Each row comes from the steps of one path. Every step used is in the known rows, and no mark comes twice. Write the path behind each row, first mark first.
Known rows
purepam/solibu/golinal/munepas: 0  -9  -15  12  29  14  -14  -3  -19  -5  4  -3  7  4  14  8  25  8  17  -5  -6  6  -3  -18
dilage/purepam/solibu: -1  6  -22  12  17  14  1  -6  -11  -2  -13  11  1  11  -1  5  3  17  5  -9  11  -5  1  1
solibu/golinal/munepas/purepam/buvusaz: 10  5  -9  21  30  14  -6  1  -25  12  19  -2  8  14  11  15  17  -8  9  -20  -20  -2  -17  -37
munepas/purepam/buvusaz/dilage/solibu/golinal: 14  -1  -23  4  30  18  11  5  -27  11  24  7  8  10  -5  -3  22  -7  -7  -33  -21  10  -3  -32
solibu/golinal/munepas/purepam: -1  8  -3  19  18  4  -3  6  -23  10  9  0  3  16  11  17  18  -14  13  -11  -18  5  -7  -25
solibu/golinal: 7  -5  -5  1  14  11  -6  10  5  -1  10  8  1  2  -2  2  12  0  8  -4  -13  2  14  3
golinal/munepas/purepam/buvusaz/dilage: -2  3  -9  12  15  11  0  -7  -45  8  16  -17  7  10  19  0  6  -13  3  -16  -9  8  -33  -47
buvusaz/munepas: 7  -14  6  1  6  6  3  9  -8  7  1  6  14  -7  -6  0  -3  -12  4  -2  3  0  -18  7
purepam/solibu: 0  -3  -11  12  18  5  -4  -4  -6  -8  -2  -3  -1  3  4  -2  5  15  2  2  4  3  -7  -1
purepam/munepas/solibu: 10  -1  -11  17  6  -2  23  4  -7  6  5  -12  -11  12  -10  1  -20  18  -5  1  -3  7  -13  2
munepas/purepam/buvusaz/dilage/solibu: 8  6  -17  1  18  7  17  -4  -30  12  14  -1  6  8  -3  -7  9  -7  -14  -29  -10  9  -17  -34
buvusaz/dilage/purepam/solibu/golinal/munepas: -7  -9  -30  7  27  31  -6  -4  -40  -3  -2  7  10  9  12  5  28  8  18  -15  3  11  1  -21
purepam/golinal/munepas: 9  -13  -2  5  11  4  4  -2  -24  12  3  6  1  -1  25  1  8  -7  9  -10  -13  -2  -5  -21
golinal/munepas: -7  -2  -1  1  0  -1  -4  -6  -16  5  -3  -5  5  -2  12  7  10  -3  6  -3  4  0  -9  -20
purepam/solibu/golinal: 7  -8  -15  12  29  15  -10  6  -1  -10  8  4  2  6  1  -1  16  13  11  -3  -9  7  8  2
purepam/golinal: 18  -12  -1  5  9  6  9  5  -5  8  8  13  -5  4  11  -6  -1  -1  3  -9  -16  -4  5  -1
dilage/purepam/buvusaz/munepas/solibu/golinal: 25  -9  -23  19  48  27  12  12  -13  10  8  15  22  8  -22  13  7  4  4  -30  3  -4  -16  5
solibu/golinal/munepas: 0  -7  -4  2  13  9  -10  2  -13  3  6  2  7  -1  10  11  22  -4  12  -7  -8  2  3  -16
munepas/purepam: -1  14  2  18  6  -4  6  6  -10  8  4  -1  -4  16  1  8  -5  -7  1  -4  -10  2  -11  -9
dilage/solibu/golinal/munepas: 1  -5  -14  -7  15  7  3  1  -16  11  -1  11  11  -4  0  11  34  -3  1  -22  -4  3  10  -24
munepas/solibu/golinal: 9  -2  -14  13  30  5  5  11  1  -3  11  -6  1  8  -12  9  12  9  4  -6  -7  11  5  6
buvusaz/purepam/munepas/solibu/golinal: 10  -14  -21  17  18  10  31  16  -3  6  12  -1  -7  -1  -32  4  -1  7  8  1  -30  14  -14  15

Write each row's path
0  -12  -5  2  -11  6  26  3  -7  9  3  5  -7  -7  -21  -5  -11  -1  2  8  -23  2  -19  8
buvusaz/purepam/munepas
19  -5  -19  17  34  16  16  3  -17  12  -2  8  19  5  -18  10  -6  4  -4  -25  17  -6  -29  2
dilage/purepam/buvusaz/munepas/solibu
17  -5  -14  17  18  10  18  13  -2  4  15  -4  -10  16  -12  4  -6  18  2  -4  -18  8  -1  7
purepam/munepas/solibu/golinal
7  -19  -19  15  24  0  29  3  -27  14  1  -2  5  -11  -5  6  16  -8  13  -9  -22  11  -27  -9
buvusaz/purepam/golinal/munepas/solibu
-4  2  -10  12  16  -7  5  -5  -20  4  -3  -18  5  3  3  12  8  3  2  -5  8  10  -17  -17
golinal/munepas/solibu
-8  15  2  19  8  -6  2  -1  -26  13  1  -8  2  14  15  14  4  -13  6  -8  -6  0  -21  -29
golinal/munepas/purepam
10  -10  -3  13  23  -2  12  13  -10  6  0  -7  13  -1  -15  5  -6  -4  0  -2  9  10  -27  8
buvusaz/munepas/solibu
-1  0  -27  15  29  24  -9  -5  -24  1  -7  14  8  10  10  13  25  12  17  -15  3  -2  4  -15
dilage/purepam/solibu/golinal/munepas
11  -7  -30  13  16  26  25  12  -23  5  8  4  -9  22  -13  0  -6  17  6  -13  -8  12  4  2
buvusaz/dilage/purepam/munepas/solibu/golinal
6  4  -10  5  -10  15  18  -1  -8  13  -8  17  -10  16  -5  3  -19  12  -3  -7  0  -12  1  2
dilage/purepam/munepas
9  -5  -13  -8  16  7  8  5  1  6  3  19  5  -3  -12  3  25  2  -4  -20  -7  3  21  -5
dilage/solibu/golinal
8  -15  -25  -14  25  22  1  -6  -33  9  16  2  17  -8  3  -4  36  -4  -1  -32  -8  9  -4  -43
purepam/buvusaz/dilage/solibu/golinal/munepas
-8  11  -9  27  24  0  -1  -7  -32  4  -2  -12  1  17  18  12  9  0  8  -5  -4  7  -24  -32
golinal/munepas/purepam/solibu
1  5  -19  2  19  7  13  -10  -49  17  10  -7  11  6  8  0  18  -12  -7  -31  -5  8  -27  -55
golinal/munepas/purepam/buvusaz/dilage/solibu
5  5  -8  10  15  11  4  -1  -28  6  21  -12  1  13  6  -6  -1  -9  -3  -12  -13  10  -23  -29
munepas/purepam/buvusaz/dilage
-5  -1  -15  -5  -4  18  6  -2  -22  1  -6  10  2  6  1  -3  2  -1  4  -10  9  3  2  -3
buvusaz/dilage/purepam
16  2  1  22  15  2  16  10  -17  14  12  10  -9  18  14  1  -4  -10  3  -13  -26  -2  -5  -10
munepas/purepam/golinal
2  -3  -15  -2  -13  22  18  -1  -25  9  -1  10  -9  12  -1  -8  -17  8  1  -6  0  0  -1  -4
buvusaz/dilage/purepam/munepas
11  -2  -24  20  24  9  22  0  -30  17  -8  10  2  13  11  13  7  6  7  -25  1  -2  -6  -14
dilage/purepam/golinal/munepas/solibu
23  -10  7  22  22  7  18  19  -24  22  13  15  5  12  6  2  -8  -23  8  -15  -22  -2  -24  -3
buvusaz/munepas/purepam/golinal
6  -8  -29  13  23  16  23  -1  -46  14  -1  3  4  10  15  3  10  2  11  -24  1  10  -8  -21
buvusaz/dilage/purepam/golinal/munepas/solibu
17  -16  0  2  20  13  -1  2  -11  10  10  5  19  -8  -6  -3  -5  -8  -2  -11  1  -5  -29  -6
purepam/buvusaz/munepas
8  -6  -15  8  9  16  12  -4  -28  18  -9  24  2  8  18  8  10  -2  10  -22  -4  -12  2  -17
dilage/purepam/golinal/munepas
13  -10  -14  18  26  0  15  0  -26  12  5  -6  1  4  15  6  8  3  5  -14  -8  7  -12  -19
purepam/golinal/munepas/solibu
